Q776: |  54 | 119 |  39 | 137 |
Q427: |  48 | 177 | 122 | 103 |
Q514: | 157 |  72 | 125 | 136 |
Q614: | 135 |  39 | 137 | 119 |
Q629: |  93 |  86 |  13 | 138 |
| 135 |  39 | 137 | 119 |
Q614
| 135 |  39 |
Q614
|  54 | 119 |  39 |
Q776
| 137 | 119 |
Q614
Q776?
|  54 | 119 |  39 | 137 |

Q514: |  97 | 105 |  96 | 105 | 101 |  99 |  95 |  95 | 107 |  91 |  88 | 112 |  64 |  87 |  99 |  91 |  98 | 102 |  97 |
Q223: |  97 | 105 | 111 | 106 |  98 | 111 | 102 |  97 | 110 | 100 |  82 | 120 |  86 |  90 |  95 |  99 | 106 |  87 | 101 |
Q65: |  97 | 115 | 115 | 111 |  98 |  90 | 103 |  98 | 106 | 105 |  87 | 125 |  84 |  87 |  63 |  87 | 106 |  99 |  94 |
Q629: | 122 |  87 |  55 |  63 | 100 | 108 |  69 | 116 |  67 |  97 | 148 |  10 | 132 | 137 |  91 | 114 |  92 | 113 | 101 |
Q583: |  98 | 112 | 118 | 103 |  93 | 100 | 112 |  93 |  98 | 104 |  90 | 116 |  90 |  83 | 108 | 105 |  95 |  99 | 106 |
Q776: |  90 | 109 | 106 | 112 | 103 |  99 | 101 |  85 | 111 |  97 |  95 | 128 |  88 |  91 |  98 | 105 | 108 |  93 |  98 |
Q614: | 115 | 100 | 115 |  98 | 113 |  94 |  99 |  98 | 102 |  98 |  87 | 121 |  96 |  87 | 106 |  86 | 101 | 103 | 106 |
Q438: | 102 | 101 | 108 | 115 |  98 |  87 | 109 |  89 | 122 | 101 |  83 | 134 |  96 |  80 | 103 |  81 | 118 |  96 | 106 |
|  98 | 112 | 118 | 103 |  93 | 100 | 112 |  93 |  98 | 104 |  90 | 116 |  90 |  83 | 108 | 105 |  95 |  99 | 106 |
Q583
| 115 | 100 | 115 |  98 | 113 |  94 |  99 |  98 | 102 |  98 |  87 | 121 |  96 |  87 | 106 |  86 | 101 | 103 | 106 |
Q614

Q65: |  97 | 175 |  73 | 106 |  86 | 137 |  95 |  82 |  79 | 123 | 123 |
Q223: |  99 | 123 | 100 | 116 | 103 | 100 | 107 |  92 | 102 |  91 |  87 |
Q629: | 136 |  77 | 102 | 101 | 109 | 104 | 104 | 124 |  92 | 130 |  69 |
Q438: |  95 |  94 | 124 |  95 | 103 |  99 | 108 | 109 | 120 |  97 | 112 |
Q614: | 105 | 106 | 104 | 116 |  93 |  91 |  91 | 112 |  92 |  97 |  91 |
Q514: | 124 |  99 |  76 | 107 |  95 | 110 |  69 | 105 |  77 | 112 |  96 |
Q210: |  97 | 175 |  73 | 106 |  86 | 137 |  80 |  99 | 106 | 104 | 139 |
Q722: |  68 | 119 | 117 |  74 | 128 | 104 | 121 |  99 |  84 |  95 | 122 |
Q583: | 123 |  92 | 104 |  97 |  88 | 104 |  92 |  98 |  91 | 116 | 101 |
Q427: |  76 | 124 |  90 | 136 |  76 |  90 | 122 |  87 | 121 |  94 | 112 |
Q328: |  99 | 123 | 100 | 116 | 103 | 100 | 108 |  98 |  99 |  65 |  75 |
Q65?
|  97 | 175 |  73 | 106 |  86 | 137 |  95 |  82 |  79 | 123 | 123 |
Q210?
|  97 | 175 |  73 | 106 |  86 | 137 |  80 |  99 | 106 | 104 | 139 |

Q65: |  46 | 118 | 100 |  76 |  51 |
Q776: | 114 |  93 | 144 |  58 | 103 |
Q583: |  79 | 120 | 163 |  39 |  80 |
Q210: | 118 |  73 | 102 |  93 | 104 |
Q722: |  76 | 103 | 120 |  24 |  44 |
Q438: |  70 | 114 | 138 |  30 |  54 |
Q614: | 104 | 103 | 155 |  72 | 115 |
Q427: | 105 | 118 | 150 |  75 | 111 |
Q328: |  49 |  24 |  94 | 100 | 120 |
| 103 | 120 |  24 |  44 |
Q722
common Q210 Q614: 
| 104 |
common Q776 Q210: 
| 93 |
Q614?
| 104 | 103 | 155 |  72 | 115 |

Q583: | 120 |  74 |  36 |  63 | 152 |  70 | 165 | 121 | 131 | 119 | 142 |  60 |
Q514: | 120 |  74 |  36 |  63 | 152 | 120 | 124 | 178 |  75 | 148 | 124 | 165 |
Q776: | 120 |  74 |  36 |  63 | 152 |  70 | 129 | 185 | 131 | 165 | 142 |  60 |
| 120 |  74 |  36 |  63 | 152 |  70 | 129 | 185 | 131 | 165 | 142 |  60 |
Q776
Q514?
| 120 |  74 |  36 |  63 | 152 | 120 | 124 | 178 |  75 | 148 | 124 | 165 |

Q210: | 168 | 129 | 133 |  53 | 133 |  82 | 155 | 128 |  99 |  90 | 127 | 152 |  69 | 144 |  48 | 113 | 138 |  27 |  62 | 145 | 178 |
Q776: | 150 |  32 | 134 |  82 |  47 |  82 |  70 |  40 |  24 | 100 | 128 | 108 | 162 |  26 | 164 | 100 |  46 | 125 | 144 |  25 |  41 |
Q328: |  67 | 159 |  50 |  90 |  63 | 178 | 112 |  30 | 133 |  25 |  62 | 162 |  26 |  83 |  20 |  48 |  22 |  73 | 171 |  75 |  76 |
Q776?
| 150 |  32 | 134 |  82 |  47 |  82 |  70 |  40 |  24 | 100 | 128 | 108 | 162 |  26 | 164 | 100 |  46 | 125 | 144 |  25 |  41 |
| 134 |  82 |
Q776
|  48 |  22 |  73 | 171 |
Q328
Q210?
| 168 | 129 | 133 |  53 | 133 |  82 | 155 | 128 |  99 |  90 | 127 | 152 |  69 | 144 |  48 | 113 | 138 |  27 |  62 | 145 | 178 |
| 83 | 20 | 48 | 22 |
Q328

